Below are the code and all the weights of a small trained network. Each question names an input and a target symbol and asks about switching units off, where a switched-off unit gives its printed mean instead of its output.

import numpy as np


def w(rows, s, z=0):
    codes = np.array(rows[::2]) - 128.0
    scale = np.full(codes.shape[1], s)
    scale[-1] = z or s
    return codes * scale


def norm(h):
    return h / np.sqrt((h * h).mean(-1, keepdims=True) + 1e-5)


def f(y):
    return y / 2 * (1 + np.tanh(0.7978845608 * (y + 0.044715 * y**3)))


def softmax(a):
    e = np.exp(a - a.max(-1, keepdims=True))
    return e / e.sum(-1, keepdims=True)


def log_softmax(a):
    a = a - a.max(-1, keepdims=True)
    return a - np.log(np.exp(a).sum(-1, keepdims=True))


def net(x, mask):
    ids = ['αγδλμπσ'.index(c) for c in x.split()]
    T = len(ids)
    res = E[ids] + P[:T]
    u = 0
    for l in range(3):
        q, k, v = (norm(res) @ M[l].T for M in (Q, K, V))
        z = softmax(np.where(np.tri(T) > 0, q @ k.T / 2**0.5, -1e9)) @ v
        res = res + np.where(mask[u], z, O[l][:, -1]) @ O[l][:, :-1]
        u += 1
        y = f(norm(res) @ A[l][:, :-1].T + A[l][:, -1])
        res = res + np.where(mask[u : u + 4], y, B[l][:, -1]) @ B[l][:, :-1]
        u += 4
    return log_softmax(norm(res)[-1] @ U[:, :-1].T + U[:, -1])


Q, K, V, O, A, B = {}, {}, {}, {}, {}, {}
E = w([
[79,172,200,143,168,124,139,104,204,207],'α',
[91,229,171,162,113,148,71,31,191,97],'γ',
[105,94,4,212,110,11,236,55,118,114],'δ',
[104,207,112,154,80,127,136,239,111,134],'λ',
[137,132,115,211,165,222,138,166,184,70],'μ',
[147,159,170,179,234,138,227,185,80,254],'π',
[132,89,87,94,231,146,41,107,122,83],'σ',
],0.009)
P = w([
[47,75,183,73,195,65,133,221,219,177],'0',
[63,112,85,63,162,109,160,215,142,150],'1',
[79,94,75,118,120,114,120,171,126,145],'2',
[109,114,101,171,104,91,124,135,69,114],'3',
[111,101,98,213,115,70,119,111,44,87],'4',
[112,135,169,230,121,45,123,103,1,35],'5',
],0.005)
Q[0] = w([
[190,83,126,48,68,196,116,105,130,126],'L0H0',
[155,131,113,98,1,96,138,125,182,195],'L0H0',
],0.0079)
K[0] = w([
[98,123,178,79,164,98,187,146,200,254],'L0H0',
[158,176,170,91,182,217,96,175,155,208],'L0H0',
],0.0069)
V[0] = w([
[207,157,170,175,105,253,206,148,178,75],'L0H0',
[116,253,161,116,71,37,210,137,112,234],'L0H0',
],0.0037)
O[0] = w([
[3,124,124,143,229,157,206,250,104,75,152],'L0H0',
[27,84,110,64,16,127,141,63,59,180,252],'L0H0',
],0.005,0.0014)
A[0] = w([
[165,124,142,125,132,226,161,120,181,67,2],'L0N0',
[120,192,156,116,138,253,50,50,129,68,72],'L0N1',
[168,126,166,114,141,58,98,225,76,128,237],'L0N2',
[91,175,191,113,157,137,135,179,136,90,65],'L0N3',
],0.0041,0.0018)
B[0] = w([
[58,145,135,151,97,69,159,254,126,81,105],'L0N0',
[64,34,59,139,214,87,134,140,135,157,147],'L0N1',
[131,103,115,148,29,194,56,69,202,206,252],'L0N2',
[109,111,28,144,115,108,39,125,93,139,181],'L0N3',
],0.0056,0.0025)
Q[1] = w([
[3,217,117,215,138,114,136,124,152,231],'L1H0',
[173,2,44,33,133,76,196,94,172,151],'L1H0',
],0.0054)
K[1] = w([
[109,145,45,254,73,102,127,123,117,50],'L1H0',
[92,134,132,97,158,239,42,153,104,158],'L1H0',
],0.0066)
V[1] = w([
[113,254,165,174,117,187,42,174,95,159],'L1H0',
[182,125,96,115,81,155,104,199,119,130],'L1H0',
],0.0046)
O[1] = w([
[129,179,152,73,125,186,65,255,154,180,252],'L1H0',
[111,87,205,220,21,139,30,157,148,126,147],'L1H0',
],0.0062,0.0037)
A[1] = w([
[254,156,164,133,194,143,71,201,178,100,92],'L1N0',
[193,89,97,75,89,98,114,24,124,110,165],'L1N1',
[126,159,182,90,191,195,141,237,170,63,4],'L1N2',
[206,205,152,197,157,46,81,147,174,145,115],'L1N3',
],0.0065,0.0037)
B[1] = w([
[140,104,102,38,131,3,161,163,94,124,254],'L1N0',
[174,43,228,110,86,214,121,130,195,78,161],'L1N1',
[162,98,215,189,120,70,184,176,179,130,244],'L1N2',
[168,106,66,129,86,235,162,99,124,114,208],'L1N3',
],0.0077,0.0026)
Q[2] = w([
[98,173,134,187,49,143,238,232,178,186],'L2H0',
[122,49,132,255,8,110,196,69,110,53],'L2H0',
],0.0056)
K[2] = w([
[139,153,214,177,153,100,78,194,160,155],'L2H0',
[244,209,167,239,84,177,187,156,1,141],'L2H0',
],0.0081)
V[2] = w([
[134,194,103,121,53,154,146,181,156,108],'L2H0',
[48,131,113,108,106,48,41,129,200,3],'L2H0',
],0.0058)
O[2] = w([
[64,177,192,58,144,211,142,80,133,66,251],'L2H0',
[196,254,119,128,121,112,163,69,140,68,209],'L2H0',
],0.0066,0.0028)
A[2] = w([
[85,254,23,151,226,151,109,109,98,111,2],'L2N0',
[96,249,191,43,70,197,8,252,81,204,68],'L2N1',
[66,79,213,109,152,107,185,79,124,98,86],'L2N2',
[147,95,153,91,196,117,98,135,170,209,103],'L2N3',
],0.0065,0.0029)
B[2] = w([
[76,173,42,205,171,157,123,25,210,212,151],'L2N0',
[210,123,191,145,38,99,2,96,161,164,254],'L2N1',
[143,195,68,109,126,116,112,211,60,115,133],'L2N2',
[97,131,123,89,91,146,125,117,120,12,134],'L2N3',
],0.0093,0.014)
U = w([
[47,191,145,34,79,116,162,101,86,66,118],'α',
[86,172,81,151,162,136,142,69,194,159,189],'γ',
[146,63,156,100,132,253,146,92,196,74,4],'δ',
[160,146,188,135,35,84,93,114,147,166,172],'λ',
[128,137,191,155,172,91,180,187,177,102,167],'μ',
[60,40,115,117,138,106,119,141,84,202,41],'π',
[229,91,107,43,144,17,176,67,138,138,49],'σ',
],0.006,0.0016)

Each question gives the input, a string of symbols that net reads in full, and the target symbol t.
The units are the heads (2 rows each of Q, K, V and O) and the neurons (one row each of A and B). Each row of codes is followed by its name. A weight is (code - 128) times the scale printed after its matrix; where a second scale follows, it is the last column's (O, A, B and U).
mask holds one flag per unit, layer by layer, with each layer's heads first. A switched-off unit (its flag False) gives its mean, the last column of its rows in O or B, instead of its output. The means were averaged over made-up inputs and are rounded, as every weight is.
A unit's drop is (log p(t) with every unit on - log p(t) with that unit switched off) / (log p(t) with every unit on - log p(t) with every unit switched off).
The circuit of an input: a set's keep is (log p(t) with only the set's units on - log p(t) with every unit switched off) / (log p(t) with every unit on - log p(t) with every unit switched off). Starting from the 12 units with the biggest drops (on a tie, the unit counted first), units are removed one at a time, each time the one whose removal leaves the highest keep (on an exact tie, the one counted first), for as long as the keep stays at least 0.8.
circuit, biggest first: the units of the circuit, biggest drop first
most important unit: the unit with the biggest drop
k most important neurons: the k neurons with the biggest drops, biggest first
k most important neurons of layer l: the k neurons of layer l with the biggest drops, biggest first
input μ δ λ, target γ: 2 most important neurons	(L2N1, L2N0)
input λ λ σ, target σ: most important neuron	(L1N0)
input μ γ γ, target γ: circuit, biggest first	(L0N1, L2N1)
input μ λ π δ, target π: circuit, biggest first	(L2H0, L2N1)
input λ π μ σ π α, target σ: 2 most important neurons	(L1N0, L2N1)
input λ μ α μ α, target μ: circuit, biggest first	(L0H0, L2N1)
input λ δ α α, target σ: circuit, biggest first	(L1H0, L2N1, L2N0)
input μ γ α α, target γ: 2 most important neurons	(L0N1, L2N1)
input π π δ π λ, target π: circuit, biggest first	(L2H0, L1H0, L2N1)
input λ δ α λ λ π, target π: circuit, biggest first	(L1H0, L2H0, L2N1)
input μ λ α γ μ δ, target γ: circuit, biggest first	(L0H0, L2N1, L1N2, L2N0)
input α λ σ α δ, target δ: 3 most important neurons	(L1N1, L2N1, L1N3)
input μ λ δ λ, target α: circuit, biggest first	(L1H0, L2N1, L2H0)
input α δ π γ μ, target π: circuit, biggest first	(L2H0, L2N1)
input λ μ μ δ σ, target δ: circuit, biggest first	(L1N1, L0H0, L2N1)
input λ π δ μ, target π: 2 most important neurons of layer 0	(L0N1, L0N0)
input σ λ λ γ π, target γ: most important unit	L0N1
input λ λ δ, target α: 2 most important neurons	(L2N1, L2N2)
input λ π μ π, target μ: 2 most important neurons	(L2N1, L1N2)
input δ α λ π γ λ, target π: most important unit	L2H0
